Here is a tiny trained network, its code and every weight. The questions are about switching its units off for an input and a class, where a switched-off unit gives its printed mean instead of its output.

import numpy as np


def w(rows, s, z=0):
    codes = np.array(rows[::2]) - 128.0
    scale = np.full(codes.shape[1], s)
    scale[-1] = z or s
    return codes * scale


def norm(h):
    return h / np.sqrt((h * h).mean(-1, keepdims=True) + 1e-5)


def f(y):
    return y / 2 * (1 + np.tanh(0.7978845608 * (y + 0.044715 * y**3)))


def log_softmax(a):
    a = a - a.max(-1, keepdims=True)
    return a - np.log(np.exp(a).sum(-1, keepdims=True))


def net(x, mask):
    res = np.array(x, float).reshape(1, 8) / 4 @ E
    u = 0
    for l in range(3):
        y = f(norm(res) @ A[l][:, :-1].T + A[l][:, -1])
        res = res + np.where(mask[u : u + 11], y, B[l][:, -1]) @ B[l][:, :-1]
        u += 11
    return log_softmax(norm(res)[-1] @ U[:, :-1].T + U[:, -1])


A, B = {}, {}
E = w([
[144,96,163,209,132,189,87,253,114],'x0',
[149,138,104,128,134,108,132,133,107],'x1',
[143,116,95,133,120,109,112,123,118],'x2',
[124,162,198,240,86,56,106,106,117],'x3',
[130,128,129,126,137,118,142,133,117],'x4',
[125,162,66,166,109,110,205,155,204],'x5',
[123,138,131,130,128,142,131,128,126],'x6',
[132,138,124,126,131,119,139,137,115],'x7',
],0.007)
A[0] = w([
[70,179,150,119,135,132,136,175,120,110],'0.n0',
[164,109,116,147,102,129,167,95,154,90],'0.n1',
[145,118,141,127,166,170,91,143,63,169],'0.n2',
[120,119,83,2,143,153,160,69,156,171],'0.n3',
[174,153,123,116,118,117,152,126,79,110],'0.n4',
[120,132,207,76,122,92,49,81,60,90],'0.n5',
[121,110,169,62,113,161,51,120,31,250],'0.n6',
[151,153,166,113,75,77,159,34,145,76],'0.n7',
[112,97,128,187,189,139,96,106,161,119],'0.n8',
[128,115,144,130,99,166,154,103,98,94],'0.n9',
[160,76,98,60,117,195,131,214,146,87],'0.n10',
],0.0076,0.0026)
B[0] = w([
[199,95,42,142,108,78,80,70,106,133],'0.n0',
[152,186,170,128,226,139,126,140,177,136],'0.n1',
[115,84,182,171,118,59,80,105,182,183],'0.n2',
[243,92,188,180,20,2,175,185,122,254],'0.n3',
[47,73,224,109,91,203,141,34,209,132],'0.n4',
[160,116,80,204,94,244,229,44,36,214],'0.n5',
[204,123,186,45,225,115,69,147,110,240],'0.n6',
[13,153,99,110,207,190,83,134,97,198],'0.n7',
[134,146,127,103,99,49,219,151,47,136],'0.n8',
[171,133,13,153,155,30,100,119,70,126],'0.n9',
[18,63,65,137,207,135,130,86,106,215],'0.n10',
],0.0068,0.0072)
A[1] = w([
[205,115,140,92,92,141,178,130,141,149],'1.n0',
[130,122,102,72,178,186,72,165,110,65],'1.n1',
[157,137,138,29,129,163,145,93,193,89],'1.n2',
[44,255,98,81,160,121,80,134,198,4],'1.n3',
[67,125,77,147,64,113,176,219,196,175],'1.n4',
[133,76,75,37,129,153,152,85,145,112],'1.n5',
[203,137,177,175,69,132,126,186,120,125],'1.n6',
[140,89,72,145,227,195,121,105,155,78],'1.n7',
[148,128,183,89,120,60,102,125,78,128],'1.n8',
[181,184,149,96,178,113,108,153,143,125],'1.n9',
[76,180,117,74,146,167,94,98,60,45],'1.n10',
],0.0084,0.0017)
B[1] = w([
[137,192,168,139,103,171,55,152,153,189],'1.n0',
[152,132,127,84,187,61,171,64,191,165],'1.n1',
[199,90,40,166,78,82,95,183,93,128],'1.n2',
[132,159,182,149,203,12,118,221,16,163],'1.n3',
[182,195,85,172,155,195,190,119,143,254],'1.n4',
[99,209,217,188,129,167,83,148,151,164],'1.n5',
[209,135,112,2,49,94,129,136,170,214],'1.n6',
[99,74,60,89,124,166,160,172,105,194],'1.n7',
[56,87,134,177,114,209,96,194,79,210],'1.n8',
[73,111,145,222,79,151,120,111,151,135],'1.n9',
[165,60,92,130,92,131,184,44,203,173],'1.n10',
],0.0085,0.0059)
A[2] = w([
[140,189,77,187,66,76,189,130,225,113],'2.n0',
[47,176,108,126,209,49,109,132,136,6],'2.n1',
[184,136,184,128,67,82,65,147,108,91],'2.n2',
[111,139,53,118,74,155,175,178,189,133],'2.n3',
[102,90,134,122,209,142,127,112,37,185],'2.n4',
[203,205,128,123,96,152,143,194,115,107],'2.n5',
[168,191,39,178,205,144,209,107,159,178],'2.n6',
[126,88,121,29,132,76,71,155,145,140],'2.n7',
[95,143,71,107,125,177,136,2,134,33],'2.n8',
[171,127,167,115,119,154,78,137,54,78],'2.n9',
[62,139,107,222,164,189,106,174,122,133],'2.n10',
],0.0093,0.0015)
B[2] = w([
[159,184,96,175,191,119,56,164,187,233],'2.n0',
[180,147,184,93,140,101,43,158,20,159],'2.n1',
[147,92,155,43,75,169,179,126,79,214],'2.n2',
[137,178,74,80,137,122,159,187,131,207],'2.n3',
[125,188,87,205,148,150,112,146,212,235],'2.n4',
[90,119,126,208,135,105,85,92,203,236],'2.n5',
[103,58,176,55,55,129,148,107,50,255],'2.n6',
[96,107,183,160,132,175,86,20,151,163],'2.n7',
[90,183,140,243,111,106,213,98,132,175],'2.n8',
[61,109,129,54,63,34,155,138,143,199],'2.n9',
[169,119,97,34,169,140,162,88,89,163],'2.n10',
],0.011,0.0084)
U = w([
[134,88,201,73,29,100,123,108,128,235],'0',
[204,214,83,153,116,92,91,179,230,166],'1',
[105,93,140,152,247,145,53,98,166,149],'2',
[134,125,46,68,169,169,211,139,100,6],'3',
[97,173,135,220,125,122,202,36,104,93],'4',
[149,198,163,155,207,50,76,134,41,19],'5',
],0.011,0.0012)

Each question gives the input, the list of numbers given to net, and the class t.
The units are the neurons (one row each of A and B). Each row of codes is followed by its name. A weight is (code - 128) times the scale printed after its matrix; where a second scale follows, it is the last column's (A, B and U).
mask holds one flag per neuron, layer by layer. A switched-off neuron (its flag False) gives its mean, the last column of its row in B, instead of its output. The means were averaged over made-up inputs and are rounded, as every weight is.
A unit's drop is (log p(t) with every unit on - log p(t) with that unit switched off) / (log p(t) with every unit on - log p(t) with every unit switched off).
The circuit of an input: a set's keep is (log p(t) with only the set's units on - log p(t) with every unit switched off) / (log p(t) with every unit on - log p(t) with every unit switched off). Starting from the 12 units with the biggest drops (on a tie, the unit counted first), units are removed one at a time, each time the one whose removal leaves the highest keep (on an exact tie, the one counted first), for as long as the keep stays at least 0.8.
circuit, biggest first: the units of the circuit, biggest drop first
unit that matters most: the unit with the biggest drop
top k neurons: the k neurons with the biggest drops, biggest first
k most important neurons of layer l: the k neurons of layer l with the biggest drops, biggest first
drop when u is switched off: that unit's drop, to one decimal
input [-1,-5,-2,8,0,-6,-4,5], class 4: circuit, biggest first : 0.n5
input [-2,1,0,-7,4,8,2,7], class 1: circuit, biggest first : 0.n3, 2.n0
input [4,0,-3,0,1,2,2,8], class 3: 2 most important neurons of layer 0 : 0.n3, 0.n6
input [1,1,-7,-2,-3,-6,-5,5], class 2: 2 most important neurons of layer 2 : 2.n4, 2.n6
input [-2,2,8,4,2,-7,-7,-1], class 4: top 2 neurons : 0.n3, 0.n5
input [-1,-5,6,6,7,-4,6,4], class 4: top 2 neurons : 0.n3, 0.n5
input [-7,-6,2,1,6,-5,6,-5], class 4: top 2 neurons : 0.n7, 0.n5
input [-1,8,8,-6,5,-7,2,-4], class 0: 2 most important neurons of layer 0 : 0.n3, 0.n7
input [0,-6,6,7,-4,2,5,-2], class 5: top 2 neurons : 0.n3, 0.n7
input [0,6,0,2,4,2,1,-7], class 5: top 3 neurons : 0.n3, 0.n5, 1.n3
input [-2,-1,-5,-4,-1,0,5,8], class 0: top 2 neurons : 0.n3, 2.n2
input [-5,0,-7,1,-1,-7,-3,-3], class 4: top 2 neurons : 0.n5, 0.n7
input [0,-4,-7,-8,5,2,4,-4], class 1: top 2 neurons : 0.n3, 0.n7
input [-2,-8,8,-6,-1,-1,2,-3], class 0: circuit, biggest first : 0.n3
input [1,0,7,-7,3,-5,6,-7], class 2: top 2 neurons : 0.n10, 2.n6
input [0,6,8,-7,-8,2,-3,7], class 1: top 4 neurons : 0.n3, 0.n7, 2.n0, 0.n6
input [5,-6,4,5,-1,0,8,4], class 0: top 3 neurons : 2.n2, 1.n4, 2.n4
input [-8,-3,7,-4,-3,1,7,8], class 1: top 3 neurons : 0.n6, 0.n3, 2.n6
input [-1,0,4,-8,3,7,3,1], class 1: top 3 neurons : 0.n3, 2.n0, 0.n7
input [8,-1,-1,-8,2,-1,3,-1], class 2: 2 most important neurons of layer 0 : 0.n5, 0.n2
input [-6,-2,-8,2,-7,8,-8,1], class 5: top 2 neurons : 0.n7, 1.n3
input [-5,2,5,2,2,-4,4,-5], class 4: unit that matters most : 0.n7
input [-2,6,1,2,1,-8,1,8], class 4: top 2 neurons : 0.n3, 0.n5
input [-3,-4,5,-3,5,2,6,-5], class 1: 2 most important neurons of layer 0 : 0.n6, 0.n3
input [-2,-6,0,1,-4,-8,6,1], class 4: 2 most important neurons of layer 2 : 2.n6, 2.n4
input [-4,-8,-4,5,-8,7,8,8], class 5: drop when 1.n3 is switched off : 0.1
input [-6,2,3,-6,1,2,-1,-8], class 1: unit that matters most : 0.n6
input [-3,2,-5,2,0,5,-5,-1], class 5: drop when 1.n3 is switched off : 0.1
input [-4,-1,2,-3,-5,4,8,-4], class 1: drop when 0.n3 is switched off : 1.4
